Each row has a class, written as a number after it.
[ -35 -335 -239  353 -221   25    9 -144  223  393 -409  244   71   56
 -354 -167 -408 -291  392  -77  104   19  -35 -187  105   64 -124  344
   44   43   56  337  215  392    3   16  128]	6
[ -52  195   64  379  119 -168   50  334  337  262 -384 -463 -144  -70
  360 -132 -240 -356 -397  328 -489 -102  275  195  -10 -151   39  383
  -41   12   23   98   23  513   45 -111 -220]	0
[ 310  -52   23  196  -35   52  197 -404   45 -158 -409  255  -16  586
  257 -491  287 -419  268  167  567 -555  209 -262  -43  261 -124  201
 -104  -30 -174 -140  200 -283   81  139  125]	7
[ 191  150  -31 -264  409  484  279 -587   49 -821 -293   52 -261  201
  196  168  105  229   95  -61  415  187 -203 -214   99   47  386  152
 -245  155   20 -228 -379  -98   24  -90  -86]	5
[ 365  -58 -592 -272 -221   32  383 -550 -207 -272   90   42  315   80
  287  -13  245  -25  -97    1  406 -223   20   -6  189 -581  -73  128
  459  -63 -124  121 -383 -117   89 -203  218]	6
[-393  238 -110 -452  291 -134  116  -18 -325  184  176   84   25  135
 -156 -604 -121 -153  261   18 -470 -114  -57   67  266  159 -277   49
 -262  -51   29  464 -181 -301 -297 -153 -167]	2
[ 424   67  -59  -25  195  221  225 -110   85 -293 -272 -115  -60   70
 -120  255  -44  167   94   26  307  -35  -74   88  -39  139  -99  276
   78  253  132  139 -109 -167  116   -8   65]	9
[ 173    9  263  188 -513  -17 -146  452  -85  161  -25 -155 -103 -485
  188 -138 -187 -211  309  231 -890 -584 -226   66 -185 -255  170   69
   42  281  -70  214 -101  330  254 -228 -101]	1
[ 207   46 -136 -400  228  128   52   12  -52 -271  441 -335  156  262
  239  217   89  -48  -18 -489 -349  115  -81  180  361 -226  -40  -74
   44  -33 -166  331 -429  -63  -77 -483  -52]	3
[-213  -63  206  -68 -131   84  173   56  -68 -542  124 -211 -209  224
  608 -395 -131   -4    2   37 -129  359 -182  -89  334  206  -42  149
 -103   -8 -285 -233 -189   40 -181   89  152]	6
[-355  -43  -21 -548 -313  555  665   25   76 -538  353 -222 -231   72
  507 -114  -36  217  516 -234  -23  -36 -410 -230 -245 -251  131  433
  242  119 -166 -163 -459  416 -150  182   89]	2
[ -79  117 -322  -37 -131  192  168 -241  -60 -202  -72  274   22  230
   29  -28 -200  172  156 -127  536  118  129  -36  415  -44 -118  -67
   67   36 -448 -100  -37   78 -218  160  127]	4
[-449  423   48  495 -133  -62   46 -218 -127 -184 -692   62 -209   58
 -457 -297 -312   11   56  459   56   68  449 -113  487  -17 -364 -114
 -217  294   20 -194  339 -135  -59  119 -358]	1
[ 565   68 -233  129 -340  -32  583 -178  188   -2 -247   66  124  286
  101 -167   30 -439   35  120  -62 -541  -59   96 -292 -291  -93  253
  593  -25 -194  -16   92  193  163  247  374]	8
[ 181   47 -211  -94  173  154  122 -261  -75 -400  176  -49  -23  314
  175  -10  -56 -120 -271  141   49  -87  -18   73   99   13  170  275
 -246  -50 -289   80  -62  -21  -22 -180  232]	4
[ 546  -40  -99  114  -36  -30   98   18 -168  413  138  103   95  -87
 -493   70 -263  129 -118 -158  315  -88  236  -12  -81 -333 -100   19
  320   -2  -50  320  -65  -68  186 -182   76]	0
[ 227 -111  276  215  -69  165   75  -43  246 -440 -493 -192 -227   87
  738   97  130 -295  -80 -246  -71  -36 -135   27  134  -40  533  112
  -88  136 -517 -280  -52  207  248   98  -56]	1
[ 139  143  -94  409   15  -24  190    5  -48  -33 -295  193 -146  140
  146  -48  183  247 -120  -90  608 -311  470  105    7  316   59   87
   -5   46  -37 -228  109   38   24  258 -173]	7
[ 260  290 -204 -107 -101   -5  -12 -156   82  319 -142  237 -297   54
  249 -484  -34 -182  233  366 -342 -214    9  121  -48 -179 -116    2
   29  117 -140  222 -151  -65   37 -235 -122]	9
[ 525 -395  146  325  116 -131  -58  -19  148  240   77 -164  143 -251
  317   -5 -100  -45 -130  220  308  -36  155 -157 -310 -572  316  245
   86  101   60  -48 -310  332   15   34  237]	6
[   4  240 -100 -535  288  283   72  404 -110  389    7 -338 -103 -170
 -432   14 -463  293  307 -212 -563   14 -283   43 -397 -128  156  -40
  126  -30   48   87 -374   21  -43   13 -399]	5
[-271  154  -11  266 -249  259   62  313  440  305 -277 -208 -401   88
  297   76 -271 -177  -55 -225 -416  277 -212  -16 -113 -247  284  249
 -147  334 -254   25    2  356  -39   29 -168]	6
[ 341  326 -365  142  -59  157  229   73  112   90  261   21   57  579
 -175  -25 -114  -74 -128  172  150   50  621  100   11  306 -353  159
   23   -3  -90  201  116  -88   13 -283   33]	2
[-157 -196    6 -471   -5   89   -5   68  350  346  238  -47   78  -54
 -245  244 -166  248  -68  -36  -58  881 -167 -197 -728  -16  422 -111
  -51 -226  322  -73  -96  159 -181  384  -42]	5
[-107  159  176 -198   78  101   42   47 -250 -331  524   30 -244  -23
  329 -358  -96  244 -260  516   28 -131  338 -112   13  -66 -200  146
  -55  157 -116   32 -142 -123 -126 -104    7]	5
[-323  320 -148 -224 -191  233   98  305 -201 -290   41 -193 -246   74
    6 -413  -19  -49    1  461 -488 -427  439  152 -239   59  -99 -113
   14   -8 -249  -94   -7  -39 -130 -210 -486]	7
[-511  -92 -343 -184 -323   48  187  -50  185  192  131  129 -147   67
   51  109 -123 -117  289 -618 -184  636 -376  -24   89 -258  113  157
  122   42   -6   66 -238  289 -154  -73  -94]	4
[ 338  -23 -899 -192   -9   75  435 -499  276  607  349  491   12  451
   39 -605 -122  -96   34  136   71   31  204    2   -1 -164 -306  329
  264  -35 -315  368 -119  201 -113 -285  197]	6
[ 133  -46  395  386  196  -90  -97  183  327  262 -284  165 -176  710
  -60 -461 -110 -145   -1  176  449 -151  347  189 -125  124 -159  213
 -254   80  -48  -35  651  -88 -385  432   51]	7
[ -11  -38  508  478   -7 -105    1   57  -20  -72   88   -9   53  286
 -121 -465  255   54   51  271 -204 -186  448  108 -220  108 -208  -53
 -407  -25  636   66   80  -76   11  -38 -222]	7
[ 669  -66  262  229    7  218  -39  564  206   94  166  371 -186  218
  175 -425 -122 -118 -240  250  194 -338  275   25 -412   56  183   40
  284   -8 -467 -115   52  295 -155  -63  -74]	9
[-653  391  -41  366  100  -32 -118  237   13  229  -88  171 -291   62
  474 -708 -289  -71 -138  452  -63 -139  521   66  366   -3 -192  157
 -338   34  -77  -19    9  257 -332 -240 -377]	1
[-485 -108   99  -66 -279  110   68 -118  348   24  198  -27  100   88
  860 -136  -96 -360  265 -323 -270  384 -386 -209  522  -93  -60   74
 -266   88 -226   86 -139  -33   48 -329  219]	1
[-657 -196 -136   98   30   60  -72  128  316  608  188  154 -107   27
  -17 -100 -135  243 -197  -31  114  158  297  -98 -516   76   29  122
 -141  -58  262  308   88  411 -410  448 -129]	9
[ 328  157 -125  380 -196  282  277  279  121  354  157  327 -339  187
 -188 -254 -518  -71  -37   16    3 -155  370  -70 -306 -192  226  444
   74  188 -352  274  -38  683  -86  -49  -38]	0
[-441  -75   87   21 -124   26 -426  253  -25   82 -400 -395  -68 -145
  358 -437 -166  -15    0  379 -265 -238   -9   40  260 -141  151   58
 -577  112  -53  300  -55  118 -216 -237 -292]	8
[ 681 -297   80 -231 -123   42  -90 -113   20 -312  275   54  -93  185
  328  -41  243   94 -122 -136  399  594 -192  -63  150 -274  512   40
  -87  -97 -335  -76 -360  232   51 -187  133]	9
[-612  122    2   58 -158 -109 -280  445 -225   14  -42 -157  -40  -96
   75   39 -472 -334 -202  -30 -420  104  481  -77  199  123  204  113
 -130   19 -261  261   69  297 -255  121 -402]	7
[-263   71  562  272  242 -112 -116   28   -5 -280 -240 -346 -121   31
  173 -210  -81  -63 -160  450   -3  -76  283 -228   18  538 -158    5
 -459  -99  226 -325  225 -408  197  -15 -183]	4
[ 199  -97 -420 -301   11  246   94   69 -151   78  308  156  113  456
   26 -292 -129 -168  -82  -33  412   99  112 -147 -142  136 -206   63
  335 -161 -431  -95 -119 -465 -146 -164   91]	6
[ -97   48 -335  -87 -301   89  167  367   43  103  100  -60  -13  130
  298  -24  270 -330 -278 -289 -149 -135  282  197  -16 -110   69  113
  116   42 -470  383 -136  209   -1 -231 -171]	7
[  49 -294 -217 -800   84  259   64  -55   80 -145  482   79  140   50
  565  -52  324   12  110 -385  -55  476 -293  -11 -101   41  314 -202
  107 -384 -357  -81 -564  120  -11 -141   64]	5
[ 362  116 -401 -426  108  252  446 -441 -108 -307  306  172  -19  513
  141 -276   74  164 -110  401  493 -447  296   39 -384 -288  -52  415
  191  -34 -186  129 -144   10 -210  247  212]	4
[ 805   39  169   73   93  -92  -63  -28  106  170  -48  394 -270  300
    7 -262  108   22 -314  106  419 -151  105   58 -106 -193  349   31
   20  -63 -402   75  169  246  -55  199   95]	9
[  30    7 -267  368  184  187   92   15 -121  140   66   45   -1  479
  -93 -360 -191 -255   -3  -70   -3 -598  362  -12  -41  197 -532   90
  179  -80 -163  303  -22  -64 -179 -130  122]	3
[-197  127   44 -177  264 -106 -146   56  -38  159 -174    9  -24   40
  154 -399 -102  -67 -141  117 -356 -117  196  270  425    5 -243  142
 -158  -55   44  497   42  -35   12 -215 -313]	5
[-424  -45   -8 -482  317  184  -67  112   85 -127  237 -184  116   11
  -85  -10 -132  -66  316 -370 -547  619 -405 -137  432   99  -80  -30
 -202   22  108  186 -434  159 -159 -419 -227]	8
[  77  -28   62  297 -343 -183  -77  204  379  307 -541  273 -199  357
  -65 -224  429 -426 -107  130   -7  -79  110    5 -178  134   -4  213
  -36  142  -32  192  439  418  -69  347 -164]	6
[-160 -355 -119 -203 -228   27  -73  269 -438 -304  739  -57   73 -222
  342 -375   81  195  137   -7 -640  702   57  145  -34  247  195  131
 -192 -130  209  126 -876  409   28 -310 -176]	8
[ -76  150   80  157  -22  -78   44  -86  135  363  -61  120  -68   65
    0   99 -297 -363   74 -277 -775  395 -235  -78  -16   72   80  186
  -79   14  -27  228   -1  313  221  374   88]	3
[-162  205  169   57   38  187  -52  374  123  166 -236 -212 -165   88
   38  128 -548   34   25 -387  -98  408  -76   34  317 -321  195  184
 -213  245 -310  351 -203  371 -224  135 -144]	4
[-571  -63   34   96 -283   71   73  486  137  -20  442   73 -167   81
  401 -167  150  -38   34 -308 -260  642  241  149   18  117  362  129
 -403   56  -43  -53 -269  468 -246 -190 -369]	2
[ -79  234  405  139  157  276 -135  450  200  134  199 -176 -308  -93
   80  -61 -251  276 -189  109  -98 -180  397    9  -62 -269   -3 -146
 -185   15 -204  227  -93  496  -83 -194 -178]	4
[ -34 -177  232  463 -108  -30 -137  141   10  225   71  172 -260  160
 -375 -236  -98 -196   63  -28 -390   -7  175  -75 -122  212 -140  267
 -247  226  214  383  185  180  109  -91  -88]	5
[ 225  193 -279  158  145  157  228  -42  -67  -26  201  105  255  198
 -366  179 -304 -379 -200   -1  -19  269  389  -50  346  266 -174  362
 -168  -19 -384  344   48  171  421 -219  306]	8
[-449  302 -154 -531  -39  384  443  106 -119 -354   55  151 -211  -44
 -119  213 -531    6  439 -502 -149  448 -461 -323  210  183  158  171
  229  233 -454 -224 -206   59 -201  275  -99]	6
[ -15  -69   63 -495  485  114  154  216 -132  -46  629  -78   -1  227
  -67  -42   50  100  -95 -470 -214  380  128  155  231  332 -202  431
 -112 -233  -97  502 -283  241  258 -181  -97]	4
[-225  -40  -49  -73   70   92  100   75  161  158  286   92  -88   71
  261  190    4  -71  179 -461    7  558 -351 -360 -101  239   93   79
  -36   59 -140 -155 -329  264 -168  307  210]	3
[ 364   40   73  113 -500  104  292  -45   17 -310 -338  129 -216   38
 -347  306  121   72   70   39  415  127  246  101 -300 -130  185   43
  168  118 -378 -105  215  327  252  598  180]	4
[  94  -42 -137    8 -125  189   53  114   -2  125  182   47 -107 -167
  476 -566 -190 -288  308  194 -685 -270 -109   25  209  -30 -348  219
  166  119 -274  261 -426  292  195 -601    2]	0
[ 243   71 -272  385 -255  194  179   -2   64  226   26   17 -122  361
  -93 -134 -144   53   82   55  222 -445  364   26 -287 -267 -140  227
   35  276    8  414  -47  199 -241   10  144]	7
[-280  292 -184  198   28  -15  133  209  196  472  110   52 -140   46
  509 -444 -122 -106  142  123 -338 -346   83  120 -173 -238 -145   36
  142  -29   53 -102 -262  416 -296   15  -29]	8
[-177  175   68 -385 -328   16  -67  490 -341 -154  271 -190  222   33
  233 -179   96   75    2   84 -240  213  -62    7  137  125  -29  -99
 -129  -82 -185 -147 -268 -190   10  -16 -276]	4
[ 162  -97 -199   59 -109  249   50  430  146  221  109   49 -248  106
  383 -195  -25   18 -329  -30  284 -293  321    5 -367   41  259  180
  125  -46 -455  144 -122  375 -148  -80  -61]	5
[  -8  163   35  356  -19   45  338  251  145 -104 -117 -110  168  363
 -512  -49  -83 -216 -217  204   38  503  409  -57 -198  324 -347  198
  -21  -45  381  130  -12   61  -12   66  -81]	9
[-139  284   -7  -54   33  255  186  364 -115  -88  145  -40 -311  -48
  337    8 -438  116 -100 -308   -6  112 -122 -119  175  -58  310  156
   69  142 -637 -200 -249  328 -189  167  -16]	7
[  -7  -49 -175 -239  -65  280  157  137  -24   78  233  -60  -83  -71
    1  -30 -566  -27  120 -241  -52  462 -342 -264  -21 -311  321   18
  157   79 -606 -224 -324  124 -155  -47  119]	1
[ 629   84  -29  537 -253  217  102 -142  119  -34   60  198  -92  176
  304 -123   66   76   59  377  289 -498  559   32 -226 -233   54   90
   22  193 -113 -270   27  128  294 -162   34]	5
[ 285  204 -101  301  -77 -192  438  -75   94   80 -332   23  183  338
 -386 -244    9  -70 -585   98  327  495  547  131  108 -161  -65 -114
   66 -280 -114   72   84  117   42  171   -9]	7
[-338  -72  -88  -15 -173  210 -113  368  -61  249   57 -194   79 -349
  316  292 -446 -427  257 -431 -858 -116 -541 -282 -131  292  201   35
  156  113 -372 -102 -239  103  145   60    4]	0
[ 532 -151  242 -320  199  145 -181  160  181  137  161 -257 -178  -49
  297   97  -65  574 -477 -159  487  406 -396  -62  -28 -656  537 -179
  -71   20 -479  -48 -270  168 -259   81  162]	3
[ 517  -72 -185  112   15 -163  213 -315 -125  -14 -566  227  -41   59
 -321  174   62  -40 -240 -131  743 -167   75  134  -35 -250  133  260
  318   29 -157  144  220 -122  119  361  143]	3
[ 152   32 -437  444 -185  -11 -265  152 -125  348  -10  156 -130  448
  -63 -439   97 -142 -261  325  176 -395  523  135  -19   73 -312  -22
   24  -24 -427  100  178  161 -198   34   12]	9
[-109 -106 -131 -181  137  -21   96 -507  122 -269 -160 -317   80   93
  242  156   15 -379 -122   35  -67  438 -217 -384   71  208   22  -73
  -41 -217 -197 -178 -146  -78  151  169  409]	8
[ 145   14 -101 -172   38  110  230 -354  -30   29  137  250 -218  221
   25  -29   83  230  190   19  613 -403  204 -133 -390 -248  -16  173
  301   77  -94 -196  131  -32  -71  461  121]	1
